The symbols move the items like this.
q692: ku>q107, va>q225
q669: ku>q679, va>q765
q6: ku>q478, va>q757
q322: ku>q142, va>q735
q485: ku>q734, va>q915
q598: ku>q322, va>q525
q973: ku>q888, va>q973
q910: ku>q63, va>q615
q970: ku>q920, va>q642
q107: ku>q457, va>q460
q38: ku>q865, va>q927
q865: ku>q82, va>q720
q251: ku>q525, va>q374
q735: ku>q920, va>q485
q915: ku>q560, va>q62
q254: ku>q62, va>q119
q449: ku>q38, va>q322
q212: ku>q449, va>q607
q266: ku>q488, va>q63
q56: ku>q663, va>q973
q230: ku>q584, va>q194
q448: ku>q615, va>q970
q228: ku>q720, va>q895
q663: ku>q98, va>q888
q577: ku>q374, va>q927
q119: ku>q44, va>q615
q734: ku>q895, va>q507
q457: ku>q225, va>q14
q225: ku>q460, va>q89
q82: ku>q891, va>q720
q63: ku>q642, va>q478
q757: ku>q565, va>q951
q14: ku>q89, va>q663
q951: ku>q692, va>q457
q62: ku>q488, va>q44
q888: ku>q669, va>q509
q139: ku>q797, va>q920
q770: ku>q927, va>q449
q765: ku>q101, va>q953
q642: ku>q228, va>q757
q173: ku>q951, va>q107
q65: ku>q720, va>q139
q101: ku>q598, va>q251
q607: ku>q82, va>q137
q142: ku>q194, va>q584
q720: ku>q507, va>q797
q507: ku>q44, va>q212
q920: ku>q228, va>q734
q509: ku>q927, va>q101
q525: ku>q577, va>q460
q891: ku>q65, va>q507
q44: ku>q448, va>q266
q460: ku>q953, va>q98
q488: ku>q119, va>q448
q953: ku>q251, va>q577
q615: ku>q266, va>q910
q550: ku>q607, va>q449
q194: ku>q607, va>q82
q679: ku>q679, va>q101
q565: ku>q173, va>q692
q98: ku>q973, va>q460
q584: ku>q947, va>q38
q947: ku>q137, va>q865
q797: ku>q560, va>q228
q374: ku>q770, va>q212
q927: ku>q322, va>q550
q137: ku>q230, va>q230
q478: ku>q63, va>q173
q560: ku>q254, va>q63
q89: ku>q56, va>q457
q895: ku>q915, va>q139

The rows follow the links: the fewer symbols apart two items are, the more alike their rows tend to be.

Each row is also shifted at random along 4 hidden directions that mean nothing.

Rows with their items:
[-430   67   92   64  109   60  -73 -283   59   15 -388 -358   35 -548 -144 -316  236 -121 -198  241 -167 -522 -715  106  382  239  181  -62   49 -153 -245  277  265 -500 -592  -38  -61   84  -64 -693   33] | q865
[ 165  252  -68  197   33 -256 -114 -783 -138 -243  193  368  -32  522 -353   70 -490 -284  506  -92 -401  178  -54  -56 -172  379  263 -375  411  -87  349    0  252 -446 -748   89  717 -252 -308  212 -163] | q915
[-126  218 -113   42  255   -5 -214  -51  106 -261 -116  163  156  210 -112  -92 -679   10  -21  -93  161  238  134   98 -141  471  624 -271  160  -76 -194  118   63 -190  372 -565 -300 -243 -148  203 -348] | q139
[ 393  261 -147    6 -508  174   14  -60  -70 -484   47 -208 -199   53 -166  589 -296  -79  -20  221  -36  -32  220 -112  317 -145 -280 -382  -37  178    9 -647  142  235  364  338 -465  112 -297 -119 -553] | q119
[-198  135  332  343  361 -120 -296  278  148 -317  282  227  376 -344  111   93  367    5 -151  -71  267  225  340  158  -61 -109 -142   92  -98 -225 -463   -8   88  372  708  -10   83  131  208 -201  216] | q770
[-325   92  293  349  326  100 -290  -39   88 -333   89 -341  117 -829    4 -190  374  -34 -310  235  -10 -230  -83  227  293 -115 -216   16 -285 -197 -447  183   52   -7  300  302  -61  336   27 -673  168] | q550
[-376   -9  581  161  -26   29  -12  -77  370  158  -86 -257 -148 -459  -81 -364  494 -222 -312  249  -27 -723 -465  782  342  109 -137   92  171  -89   29  521 -339 -909 -772  146  248  153  324 -226   82] | q947
[-237 -406  -39 -248   77 -255  449  130  -52  553   52   44 -266  500 -555 -166  226   18  559 -209  -73  -33  240 -210 -355  -88  -94    3 -124  351  381  344 -258  -90 -531   31  705 -177  -34  305  178] | q173
[-145   79 -283   25  243  497 -134 -761 -443 -276 -206 -573 -258 -232 -401 -492 -717   57  131  331 -613  -81 -229 -186   17  211  431 -601 -223   55   84  194  142 -431 -204  247 -216   76 -751 -395 -324] | q228
[-442 -256  473  166  247  183  408  277 -201 -194   10  350   77   66 -275   99  265 -447  201  629 -188 -289 -424  662 -385   48    1    8  274   60 -247  287  318 -438  210 -381  -73 -133  -46   43 -298] | q82
[-148  -42   86  303  590   25   32 -298 -501 -494  249  560  271  378 -328   93 -312 -277  547  231 -450  403  -23    4 -678  212  324 -306  214 -114 -126   58  540   -2  304 -194  334 -260 -462  136 -127] | q735
[ 247 -292 -154 -144   59  -19   30 -190  201  459  159 -621 -507 -222  181 -398 -269 -111   62  -52 -115  -38 -258 -103  425  161 -413  549 -309   61  524  374 -423 -273 -268  353  -70  450  -52 -142  412] | q89
[-275 -383  -54 -248  115   29  426  356 -111  400   36 -146 -323  290 -480 -149  113  109  394  -24  -12  -42  402  -81 -284 -203 -107  -87 -319  426  220  294 -357   27   73   -4  204  -88 -112  284  -65] | q565
[-104  134   82  125  308  225 -131    4  -47 -430  155  108   36  156 -154  -74 -681  -17   90  155  -17  254  335  383 -287  279  379 -377   31   38 -115  138  -97 -255  574 -300 -212 -137 -282  322 -463] | q920
[ 439  659  -43  187 -533 -166 -349 -345  542 -243   42 -241 -255  -91  -90  216 -228   -2 -183 -323  171 -164  275   23  662  249  -77 -278  155  -22  186 -341 -221 -275 -458  286  131  105  149 -143 -211] | q44
[  85 -414   -2 -161  162 -134  164 -125  101  538  265 -410 -484  -44  -84 -391  -65 -148  261  -82  -97   -9  -13  -68  157   33 -406  428 -331  135  554  538 -519 -282 -368  355  310  291  -52   63  412] | q225
[-326   85  393  359  348 -335 -151  414  200 -341  195  468  481 -180   20  259  503 -155  -64  -38  348  141  197  205  -79   12  -50  151   89 -250 -540   86  243  281  620 -321  216   43  282 -115  203] | q449
[ 457 -398 -556 -338 -102  -11  305  286 -261  115 -171  194  185  374  463  436 -337 -157  131  115   68  457 -441 -672  -25  119 -131  693   26  -85   -2 -367  526  665  755 -366 -783   81 -157   84  127] | q663
[-119 -338 -318 -332   79   44  118  226   87  426  -44 -707 -350 -198 -193 -321 -172  208   57 -143  128   15  208 -407  242  -43 -191  229 -618  254  197  235 -422  182  160  157 -193  255 -139 -175  202] | q107
[-263  -42  152  299  381 -152  -83 -269 -363 -251  152  323  381 -239   19   27  443  -45  157   91 -266  154 -295 -232 -188 -244 -125   97  -26 -265 -379  -83  614  398   23  137  435   19  -96 -453  424] | q927
[-445  237  -55   96   74 -196 -244 -247  287   16 -526 -386  216 -620  -98 -275  399   -7 -297  -59   88 -428 -745 -257  659  243  205   63   46 -278 -380  137  380 -248 -623  -95  -23  144  153 -979  270] | q607
[ -82  305   35  166  220 -655 -474  142  364   23   87  605  675   21  382   77  423  241 -177 -758  535  424  298 -351  -21   93  202  255  155 -460 -336  -90  217  585    8 -309  560 -161  539  -14  607] | q577
[  17   33  161  159  217  -77 -230  165 -159  -93  207  516  435  -36  466   48  350  275 -167 -255  143  365  365  -31 -386 -341   46   82   10 -203 -258 -148   88  610  335  -13  243  -72  268  195  366] | q251
[ 365  365  237   61 -594  127  -58  311  465 -239  256 -245 -380    2  -69  438  -57   12 -243  -45  349 -194  739  496  344 -149 -330 -321    7  321  165 -362 -591  -91  345  213 -301   65  225  319 -531] | q910
[-157  -46 -357 -355 -231 -180  251  326   64  326 -306  -62  -80  423 -489  122   87  264  201 -367  236  -38  388 -483  -34  -77  205 -267 -114  380   58 -131  -48  250 -170 -247  182 -296  -20  153 -181] | q478

Start, symbols taken left to right, then the item you end at.
Answers are names.
[-401  116  353  309  247 -159 -135  145  280 -100 -116   86  278 -411  -45  -64  587 -150 -195   20  155 -264 -252  311  153   77  -20  110  141 -213 -367  202  196 -165  -37 -219  165   34  305 -435  221]
ku ku ku ku -> q65
[-324  170  215  349  404 -155 -351 -213  -20 -261   73   72  352 -489   60 -166  379   47 -134  -50  -26   37 -123   15   46  -88   36   10  -37 -324 -392  152  293  137  -64   67  387  102   79 -482  366]
va ku ku va -> q895
[ -91  346 -269  127  177  -94 -387 -868   -7  -83 -129 -219  -33  -40 -222 -516 -687   88  144 -229 -272   33 -221 -255  165  525  596 -382   57 -196  153  216   98 -542 -809   27  339 -107 -342 -245   -5]
va va ku ku va -> q797
[-166  188   75  289  313 -248 -406 -193    6 -230  134  134  358 -393  137  -77  348  132 -110 -238   51  195  186 -227   41  -88   -1   23 -146 -330 -288   38  184  361   43  241  428  150  101 -361  478]
va ku ku ku -> q865
[  71 -166  113  121  206   75  -30  155 -416  -61  295  499  373   35  459  114  291  206  -54  -16  -79  420  263  -28 -582 -485  -76  135 -105 -152 -136 -169  137  673  471  133  143  -70   97  280  325]
va ku va va -> q607
[-204 -206 -149 -260   48 -244  103  208  405  607  -57 -372 -356   96 -334 -413   78  213  127 -459  266 -124  340 -207  157   82   19   92 -255  249  343  429 -592 -149 -397  -43  353   11  191  119  256]
ku ku ku va va -> q663
[ -99  436  265  338  202   12 -324 -105  399 -472   88    6   74 -180 -127  -72 -438 -166 -110   21  149   12   96  508  193  461  295 -239  169  -93 -221  121    1 -484  209 -319  -69  -33  -18 -104 -330]
ku va ku ku ku -> q44
[ 286 -258 -296 -155  160  -17  -68  129  -58  269  114 -324 -117 -186  388 -125 -161   88  -43 -138   76  337   67 -422  153  -82 -321  555 -405  -85   97   28 -125  506  539  179 -322  380  -49 -133  440]
va ku va -> q973
[ 457 -433 -273 -177   23 -296  307  302 -193  275  100  612  155  619  445  458  -79 -298  330  -61   57  519 -286 -383 -310  109 -243  785  229  -97  175 -156  416  478  505 -392 -141  -41   52  447  296]
va ku va va -> q927
[ 494    7 -169 -181 -234  180  -99  101   13  226 -140   13   78  -99  869  -43 -185  245 -516 -128  192  218 -203  -53  133  -68   25  477   28 -214   18 -255  -62  277  257 -139 -701   92  256  170  176]
va ku va va -> q449
[ 250    0 -159 -167 -256  500 -119 -169 -422  177 -201 -141   62 -255  669 -285   -4  515 -448  107 -187  -20 -206  -15 -155 -447  179  -12  -94  -75   -5 -283  -52  219 -136  256 -424  -31   56   75   16]
va ku ku va -> q525
[ 112  525  330  198 -230   47 -376 -317  615  -97  301 -382 -461  -99 -260 -315 -433   89 -194 -293  148 -245  750  717  330  265  152 -558   36  142  418  275 -975 -838 -554  319  336   -2  134  373 -409]
va va va ku -> q692
[ 198  278 -263   18 -229  -19  -38 -673 -171 -273  -31  -58 -198  323 -445  105 -506  -93  332   15 -378  -24   18 -261   51  207  178 -547  159   92  266 -208  191 -294 -622  259  297 -144 -437   -7 -346]
va va va ku va -> q457
[ 424 -320 -250 -205  -89  149  147   22  -99  193   72 -289 -232  -45  466   14 -388 -172  -22  258  -64  141 -406 -198  209   51 -365  600 -155  -36  221  -63  -30  151  444  112 -669  323 -146  -60  157]
ku va va ku ku -> q322
